Below are the code and all the weights of a small trained network. Each question names an input and a class and asks about switching units off, where a switched-off unit gives its printed mean instead of its output.

import numpy as np


def w(rows, s, z=0):
    codes = np.array(rows[::2]) - 128.0
    scale = np.full(codes.shape[1], s)
    scale[-1] = z or s
    return codes * scale


def f(y):
    return np.maximum(y, 0)


def log_softmax(a):
    a = a - a.max(-1, keepdims=True)
    return a - np.log(np.exp(a).sum(-1, keepdims=True))


def net(x, mask):
    res = np.array(x, float).reshape(1, 6) / 4 @ E
    y = f(res @ A[0][:, :-1].T + A[0][:, -1])
    res = res + np.where(mask, y, B[0][:, -1]) @ B[0][:, :-1]
    return log_softmax(res[-1] @ U[:, :-1].T + U[:, -1])


A, B = {}, {}
E = w([
[128,129,132,127],'x0',
[64,126,196,187],'x1',
[131,144,116,124],'x2',
[126,125,128,128],'x3',
[254,104,226,153],'x4',
[69,32,222,106],'x5',
],0.0091)
A[0] = w([
[185,117,132,104,96],'N1',
[81,200,167,219,227],'N2',
[187,152,144,176,155],'N3',
[64,201,138,130,135],'N4',
[151,96,193,97,136],'N5',
[230,114,116,183,95],'N6',
[180,116,114,113,55],'N7',
[235,189,178,151,189],'N8',
[58,127,113,71,243],'N9',
[112,89,105,53,251],'N10',
[178,103,122,107,64],'N11',
[110,58,98,137,129],'N12',
[189,184,192,125,212],'N13',
[92,137,77,60,250],'N14',
[113,150,65,130,118],'N15',
[159,97,195,153,91],'N16',
[172,118,131,104,75],'N17',
[77,92,132,6,155],'N18',
[153,34,216,97,180],'N19',
[62,97,109,194,174],'N20',
[7,120,135,135,106],'N21',
[87,165,129,174,103],'N22',
[217,81,71,94,122],'N23',
[100,166,104,181,84],'N24',
[132,158,104,96,56],'N25',
[90,110,178,177,38],'N26',
[196,190,112,216,77],'N27',
[173,137,134,168,56],'N28',
[75,184,44,64,248],'N29',
[53,140,200,110,83],'N30',
[96,104,73,83,212],'N31',
[72,144,104,185,166],'N32',
[229,110,118,41,252],'N33',
],0.012,0.0034)
B[0] = w([
[207,146,124,73,167],'N1',
[104,27,144,69,209],'N2',
[146,77,215,25,188],'N3',
[95,54,42,62,181],'N4',
[185,183,186,233,194],'N5',
[163,116,129,17,202],'N6',
[216,141,98,124,155],'N7',
[148,113,209,46,237],'N8',
[64,126,113,64,210],'N9',
[42,212,200,116,188],'N10',
[194,124,92,120,156],'N11',
[87,159,194,77,159],'N12',
[146,122,187,107,210],'N13',
[36,198,73,175,203],'N14',
[100,158,68,206,175],'N15',
[150,173,152,218,196],'N16',
[228,102,107,121,155],'N17',
[49,156,166,77,196],'N18',
[142,188,183,253,248],'N19',
[75,52,93,88,195],'N20',
[81,23,119,79,224],'N21',
[152,44,26,38,163],'N22',
[228,206,89,140,192],'N23',
[132,98,55,92,160],'N24',
[137,149,99,214,148],'N25',
[116,83,110,194,179],'N26',
[64,73,144,104,196],'N27',
[140,62,162,94,159],'N28',
[44,173,42,200,235],'N29',
[92,65,127,176,196],'N30',
[31,212,186,177,191],'N31',
[98,75,12,82,185],'N32',
[164,196,181,114,225],'N33',
],0.0059,0.011)
U = w([
[109,223,86,172,151],'0',
[126,92,38,48,70],'1',
[49,183,174,93,255],'2',
[71,46,175,60,2],'3',
[253,116,104,21,83],'4',
[128,105,242,30,201],'5',
[196,185,216,142,27],'6',
[154,145,190,232,40],'7',
],0.0069,0.0032)

Each question gives the input, the list of numbers given to net, and the class t.
The units are the neurons (one row each of A and B). Each row of codes is followed by its name. A weight is (code - 128) times the scale printed after its matrix; where a second scale follows, it is the last column's (A, B and U).
mask holds one flag per neuron, in row order. A switched-off neuron (its flag False) gives its mean, the last column of its row in B, instead of its output. The means were averaged over made-up inputs and are rounded, as every weight is.
A unit's drop is (log p(t) with every unit on - log p(t) with that unit switched off) / (log p(t) with every unit on - log p(t) with every unit switched off).
The circuit of an input: a set's keep is (log p(t) with only the set's units on - log p(t) with every unit switched off) / (log p(t) with every unit on - log p(t) with every unit switched off). Starting from the 12 units with the biggest drops (on a tie, the unit counted first), units are removed one at a time, each time the one whose removal leaves the highest keep (on an exact tie, the one counted first), for as long as the keep stays at least 0.8.
circuit, biggest first: the units of the circuit, biggest drop first
k most important neurons: the k neurons with the biggest drops, biggest first
drop of u: that unit's drop, to one decimal
input [-7,4,3,4,2,-8], class 5: circuit, biggest first : [N8, N3]
input [3,3,-3,-1,6,-8], class 5: most important neuron : [N27]
input [1,8,2,-7,5,2], class 7: circuit, biggest first : [N19, N16]
input [4,1,2,-2,4,-7], class 5: 2 most important neurons : [N27, N8]
input [-3,-2,-2,-3,-6,0], class 0: 2 most important neurons : [N29, N8]
input [-7,4,-6,1,6,-8], class 5: 3 most important neurons : [N27, N8, N3]
input [6,-4,-8,-3,-1,7], class 2: 2 most important neurons : [N18, N10]
input [5,1,0,8,4,-5], class 5: 2 most important neurons : [N27, N8]
input [-4,2,-4,5,-2,-6], class 1: drop of N19 : 0.3
input [7,1,6,2,-3,-3], class 1: drop of N33 : 0.2
input [-2,6,-8,1,0,-3], class 1: drop of N29 : -0.1
input [-2,7,8,2,-6,2], class 3: drop of N2 : 0.2
